Below are the code and all the weights of a small trained network. Each question names an input and a class and asks about switching units off, where a switched-off unit gives its printed mean instead of its output.

import numpy as np


def w(rows, s, z=0):
    codes = np.array(rows[::2]) - 128.0
    scale = np.full(codes.shape[1], s)
    scale[-1] = z or s
    return codes * scale


def f(y):
    return np.maximum(y, 0)


def log_softmax(a):
    a = a - a.max(-1, keepdims=True)
    return a - np.log(np.exp(a).sum(-1, keepdims=True))


def net(x, mask):
    res = np.array(x, float).reshape(1, 2) / 4 @ E
    y = f(res @ A[0][:, :-1].T + A[0][:, -1])
    res = res + np.where(mask, y, B[0][:, -1]) @ B[0][:, :-1]
    return log_softmax(res[-1] @ U[:, :-1].T + U[:, -1])


A, B = {}, {}
E = w([
[189,207,48,217,187,249,41,198,38],'x0',
[57,150,229,5,190,61,72,184,49],'x1',
],0.014)
A[0] = w([
[232,183,49,185,104,212,118,181,148,41],'N1',
[247,119,29,247,152,183,149,144,165,233],'N2',
[207,101,56,208,111,141,203,124,197,178],'N3',
[192,103,28,222,121,118,170,96,221,198],'N4',
[22,49,229,61,68,41,124,68,170,224],'N5',
[171,220,91,123,200,218,46,231,32,254],'N6',
],0.012,0.0069)
B[0] = w([
[108,56,226,208,92,195,115,155,62,210],'N1',
[144,16,177,225,42,219,170,122,110,239],'N2',
[182,137,30,167,51,245,99,51,182,211],'N3',
[83,112,72,210,5,187,155,72,73,219],'N4',
[222,20,168,38,57,76,131,133,145,245],'N5',
[91,136,141,113,241,127,52,219,65,254],'N6',
],0.012,0.041)
U = w([
[189,107,88,168,70,222,105,131,69,88],'0',
[218,228,47,210,59,26,217,54,195,9],'1',
[186,114,10,171,61,177,200,3,188,100],'2',
[153,91,133,188,190,175,100,203,81,75],'3',
[117,240,40,30,220,109,60,164,73,185],'4',
[201,234,30,223,82,38,226,30,221,9],'5',
[106,58,221,12,86,28,117,77,197,241],'6',
],0.014,0.011)

Each question gives the input, the list of numbers given to net, and the class t.
The units are the neurons (one row each of A and B). Each row of codes is followed by its name. A weight is (code - 128) times the scale printed after its matrix; where a second scale follows, it is the last column's (A, B and U).
mask holds one flag per neuron, in row order. A switched-off neuron (its flag False) gives its mean, the last column of its row in B, instead of its output. The means were averaged over made-up inputs and are rounded, as every weight is.
A unit's drop is (log p(t) with every unit on - log p(t) with that unit switched off) / (log p(t) with every unit on - log p(t) with every unit switched off).
The circuit of an input: a set's keep is (log p(t) with only the set's units on - log p(t) with every unit switched off) / (log p(t) with every unit on - log p(t) with every unit switched off). Starting from all 6 units, units are removed one at a time, each time the one whose removal leaves the highest keep (on an exact tie, the one counted first), for as long as the keep stays at least 0.8.
circuit, biggest first: the units of the circuit, biggest drop first
most important unit: the unit with the biggest drop
k most important neurons: the k neurons with the biggest drops, biggest first
drop of u: that unit's drop, to one decimal
input [-1,-2], class 2: most important unit => N6
input [1,1], class 4: circuit, biggest first => (N2 N1 N4)
input [1,8], class 4: circuit, biggest first => (N2 N1)
input [-2,-1], class 2: 2 most important neurons => (N6 N1)
input [1,5], class 4: 2 most important neurons => (N2 N1)
input [0,-7], class 2: 2 most important neurons => (N6 N3)
input [2,0], class 3: 2 most important neurons => (N3 N4)
input [5,-1], class 3: drop of N6 => 0.6
input [-8,8], class 6: drop of N4 => 0.0
input [5,5], class 4: drop of N2 => 0.2
